Below are the code and all the weights of a small trained network. Each question names an input and a class and asks about switching units off, where a switched-off unit gives its printed mean instead of its output.

import numpy as np


def w(rows, s, z=0):
    codes = np.array(rows[::2]) - 128.0
    scale = np.full(codes.shape[1], s)
    scale[-1] = z or s
    return codes * scale


def norm(h):
    return h / np.sqrt((h * h).mean(-1, keepdims=True) + 1e-5)


def f(y):
    return y / 2 * (1 + np.tanh(0.7978845608 * (y + 0.044715 * y**3)))


def log_softmax(a):
    a = a - a.max(-1, keepdims=True)
    return a - np.log(np.exp(a).sum(-1, keepdims=True))


def net(x, mask):
    res = np.array(x, float).reshape(1, 6) / 4 @ E
    u = 0
    for l in range(3):
        y = f(norm(res) @ A[l][:, :-1].T + A[l][:, -1])
        res = res + np.where(mask[u : u + 5], y, B[l][:, -1]) @ B[l][:, :-1]
        u += 5
    return log_softmax(norm(res)[-1] @ U[:, :-1].T + U[:, -1])


A, B = {}, {}
E = w([
[206,59,126,35,179,100,120,100],'x0',
[59,99,96,121,180,80,174,56],'x1',
[84,175,92,118,100,209,2,111],'x2',
[186,44,36,190,140,119,116,113],'x3',
[190,151,219,192,119,121,50,40],'x4',
[134,126,128,100,150,28,154,33],'x5',
],0.0081)
A[0] = w([
[131,160,165,161,125,153,189,161,251],'0.n1',
[75,123,34,207,178,116,75,135,159],'0.n2',
[112,68,191,63,255,109,171,100,163],'0.n3',
[183,155,102,229,46,85,186,151,165],'0.n4',
[160,134,215,164,146,96,185,192,51],'0.n5',
],0.0076,0.0028)
B[0] = w([
[69,201,174,112,173,128,62,123,231],'0.n1',
[84,67,189,135,142,176,108,114,205],'0.n2',
[99,148,91,27,154,90,194,173,254],'0.n3',
[130,51,151,61,191,190,29,83,221],'0.n4',
[70,37,164,148,145,148,72,2,201],'0.n5',
],0.011,0.0045)
A[1] = w([
[89,112,106,217,71,122,66,6,241],'1.n1',
[132,160,146,106,42,91,153,204,19],'1.n2',
[95,113,193,52,171,156,103,151,86],'1.n3',
[1,108,47,105,94,215,200,153,255],'1.n4',
[179,144,237,108,125,65,128,178,49],'1.n5',
],0.0061,0.0036)
B[1] = w([
[80,101,212,19,176,79,142,217,237],'1.n1',
[174,172,73,121,213,80,151,149,115],'1.n2',
[135,96,124,155,142,74,86,164,202],'1.n3',
[239,85,254,181,154,86,37,91,253],'1.n4',
[61,70,143,83,193,145,55,151,130],'1.n5',
],0.0078,0.0057)
A[2] = w([
[14,26,158,191,134,94,49,104,253],'2.n1',
[111,78,202,73,2,231,42,158,166],'2.n2',
[131,228,111,161,26,238,125,106,135],'2.n3',
[129,244,142,174,112,248,46,163,80],'2.n4',
[176,3,75,203,221,197,96,169,245],'2.n5',
],0.0069,0.0024)
B[2] = w([
[121,132,201,68,199,88,135,158,255],'2.n1',
[154,218,171,147,106,154,133,159,245],'2.n2',
[206,59,2,211,228,101,95,99,141],'2.n3',
[144,146,13,179,114,80,204,215,192],'2.n4',
[69,215,226,29,174,128,195,151,205],'2.n5',
],0.01,0.0096)
U = w([
[23,163,234,47,199,113,69,137,251],'0',
[177,219,72,197,55,161,78,196,106],'1',
[152,103,54,88,153,38,190,79,17],'2',
[2,56,75,160,93,222,30,47,4],'3',
],0.0091,0.0046)

Each question gives the input, the list of numbers given to net, and the class t.
The units are the neurons (one row each of A and B). Each row of codes is followed by its name. A weight is (code - 128) times the scale printed after its matrix; where a second scale follows, it is the last column's (A, B and U).
mask holds one flag per neuron, layer by layer. A switched-off neuron (its flag False) gives its mean, the last column of its row in B, instead of its output. The means were averaged over made-up inputs and are rounded, as every weight is.
A unit's drop is (log p(t) with every unit on - log p(t) with that unit switched off) / (log p(t) with every unit on - log p(t) with every unit switched off).
The circuit of an input: a set's keep is (log p(t) with only the set's units on - log p(t) with every unit switched off) / (log p(t) with every unit on - log p(t) with every unit switched off). Starting from the 12 units with the biggest drops (on a tie, the unit counted first), units are removed one at a time, each time the one whose removal leaves the highest keep (on an exact tie, the one counted first), for as long as the keep stays at least 0.8.
circuit, biggest first: the units of the circuit, biggest drop first
top k neurons: the k neurons with the biggest drops, biggest first
top k neurons in layer l: the k neurons of layer l with the biggest drops, biggest first
drop of u: that unit's drop, to one decimal
input [0,3,-2,0,6,6], class 2: top 4 neurons in layer 0 : (0.n3, 0.n1, 0.n2, 0.n5)
input [-2,-6,1,2,0,-2], class 1: circuit, biggest first : (2.n4, 1.n1)
input [-2,4,-6,3,-6,6], class 2: top 4 neurons : (0.n3, 2.n1, 2.n5, 1.n1)
input [0,-4,-1,-4,3,-6], class 1: top neuron : (2.n4)
input [7,-5,5,2,4,0], class 1: top 2 neurons in layer 1 : (1.n4, 1.n3)
input [-1,7,-5,6,3,7], class 2: top 2 neurons in layer 2 : (2.n5, 2.n1)
input [4,-3,-5,0,-3,2], class 2: top 2 neurons in layer 2 : (2.n1, 2.n5)
input [4,-6,3,1,-3,2], class 1: top 2 neurons in layer 0 : (0.n3, 0.n4)
input [-5,-2,1,-8,2,-3], class 1: top 2 neurons in layer 2 : (2.n4, 2.n5)
input [1,3,-5,0,6,5], class 2: top 3 neurons in layer 2 : (2.n5, 2.n1, 2.n2)
input [3,6,-5,7,6,3], class 2: top 3 neurons in layer 0 : (0.n3, 0.n5, 0.n1)
input [-5,-3,-1,-3,1,-7], class 1: drop of 0.n2 : 0.2
input [-6,-7,3,-6,-3,-4], class 1: drop of 0.n3 : 0.0
input [-3,4,4,-7,6,-6], class 1: drop of 0.n4 : 0.1
input [8,8,3,-2,3,8], class 2: top neuron in layer 1 : (1.n1)
